Here is a tiny trained network, its code and every weight. The questions are about switching its units off for an input and a class, where a switched-off unit gives its printed mean instead of its output.

import numpy as np


def w(rows, s, z=0):
    codes = np.array(rows[::2]) - 128.0
    scale = np.full(codes.shape[1], s)
    scale[-1] = z or s
    return codes * scale


def norm(h):
    return h / np.sqrt((h * h).mean(-1, keepdims=True) + 1e-5)


def f(y):
    return y / 2 * (1 + np.tanh(0.7978845608 * (y + 0.044715 * y**3)))


def log_softmax(a):
    a = a - a.max(-1, keepdims=True)
    return a - np.log(np.exp(a).sum(-1, keepdims=True))


def net(x, mask):
    res = np.array(x, float).reshape(1, 6) / 4 @ E
    u = 0
    for l in range(2):
        y = f(norm(res) @ A[l][:, :-1].T + A[l][:, -1])
        res = res + np.where(mask[u : u + 5], y, B[l][:, -1]) @ B[l][:, :-1]
        u += 5
    return log_softmax(norm(res)[-1] @ U[:, :-1].T + U[:, -1])


A, B = {}, {}
E = w([
[152,182,163,5],'x0',
[132,125,124,126],'x1',
[105,2,58,156],'x2',
[177,132,91,120],'x3',
[168,9,251,111],'x4',
[127,126,135,125],'x5',
],0.0044)
A[0] = w([
[253,140,135,159,119],'0.n1',
[49,88,163,165,103],'0.n2',
[132,99,34,61,88],'0.n3',
[18,103,94,60,252],'0.n4',
[177,187,189,224,45],'0.n5',
],0.0053,0.0027)
B[0] = w([
[2,131,178,151,155],'0.n1',
[162,127,85,87,139],'0.n2',
[119,173,135,199,158],'0.n3',
[180,183,38,180,252],'0.n4',
[60,133,165,209,133],'0.n5',
],0.0065,0.0021)
A[1] = w([
[121,57,243,198,103],'1.n1',
[195,177,187,36,244],'1.n2',
[222,128,6,8,114],'1.n3',
[47,235,72,92,254],'1.n4',
[170,118,253,54,137],'1.n5',
],0.0056,0.0028)
B[1] = w([
[94,35,132,53,180],'1.n1',
[94,161,135,32,218],'1.n2',
[51,93,254,185,195],'1.n3',
[235,148,217,206,254],'1.n4',
[35,99,11,107,193],'1.n5',
],0.0061,0.0045)
U = w([
[161,174,179,242,252],'0',
[57,46,221,120,234],'1',
[137,95,82,252,10],'2',
[138,31,116,163,63],'3',
[169,202,254,117,50],'4',
[92,160,159,41,53],'5',
],0.0071,0.0031)

Each question gives the input, the list of numbers given to net, and the class t.
The units are the neurons (one row each of A and B). Each row of codes is followed by its name. A weight is (code - 128) times the scale printed after its matrix; where a second scale follows, it is the last column's (A, B and U).
mask holds one flag per neuron, layer by layer. A switched-off neuron (its flag False) gives its mean, the last column of its row in B, instead of its output. The means were averaged over made-up inputs and are rounded, as every weight is.
A unit's drop is (log p(t) with every unit on - log p(t) with that unit switched off) / (log p(t) with every unit on - log p(t) with every unit switched off).
The circuit of an input: a set's keep is (log p(t) with only the set's units on - log p(t) with every unit switched off) / (log p(t) with every unit on - log p(t) with every unit switched off). Starting from all 10 units, units are removed one at a time, each time the one whose removal leaves the highest keep (on an exact tie, the one counted first), for as long as the keep stays at least 0.8.
units of the circuit, in order: the units of the circuit, biggest drop first
k most important neurons: the k neurons with the biggest drops, biggest first
top k neurons in layer l: the k neurons of layer l with the biggest drops, biggest first
drop of u: that unit's drop, to one decimal
input [6,-4,5,6,-3,5], class 0: most important neuron : 0.n3
input [8,-2,6,5,-1,6], class 0: units of the circuit, in order : 0.n3, 0.n4, 1.n1
input [-8,3,-7,3,4,4], class 1: units of the circuit, in order : 1.n1, 1.n4
input [7,-1,2,0,-2,8], class 0: units of the circuit, in order : 0.n4, 1.n4
input [-1,5,-3,5,1,3], class 1: units of the circuit, in order : 0.n4, 0.n1
input [-8,3,-6,2,5,-7], class 1: units of the circuit, in order : 1.n1, 1.n4
input [7,-7,2,1,-1,0], class 0: units of the circuit, in order : 0.n4, 1.n4
input [-8,1,-4,4,4,-6], class 1: 2 most important neurons : 1.n1, 0.n4
input [7,-7,3,1,0,3], class 0: units of the circuit, in order : 0.n4, 0.n3, 1.n4
input [1,-2,-3,7,1,-4], class 5: 2 most important neurons : 0.n4, 1.n5
input [-8,-4,-5,0,3,-5], class 1: 4 most important neurons : 1.n1, 0.n4, 1.n4, 0.n3
input [2,-8,8,-7,0,-1], class 0: top 3 neurons in layer 1 : 1.n1, 1.n2, 1.n5
input [8,0,6,7,-5,-5], class 0: top 2 neurons in layer 0 : 0.n3, 0.n4
input [2,-5,3,-8,-3,2], class 0: most important neuron : 0.n4
input [5,-5,5,8,-4,-8], class 0: drop of 0.n3 : 0.1
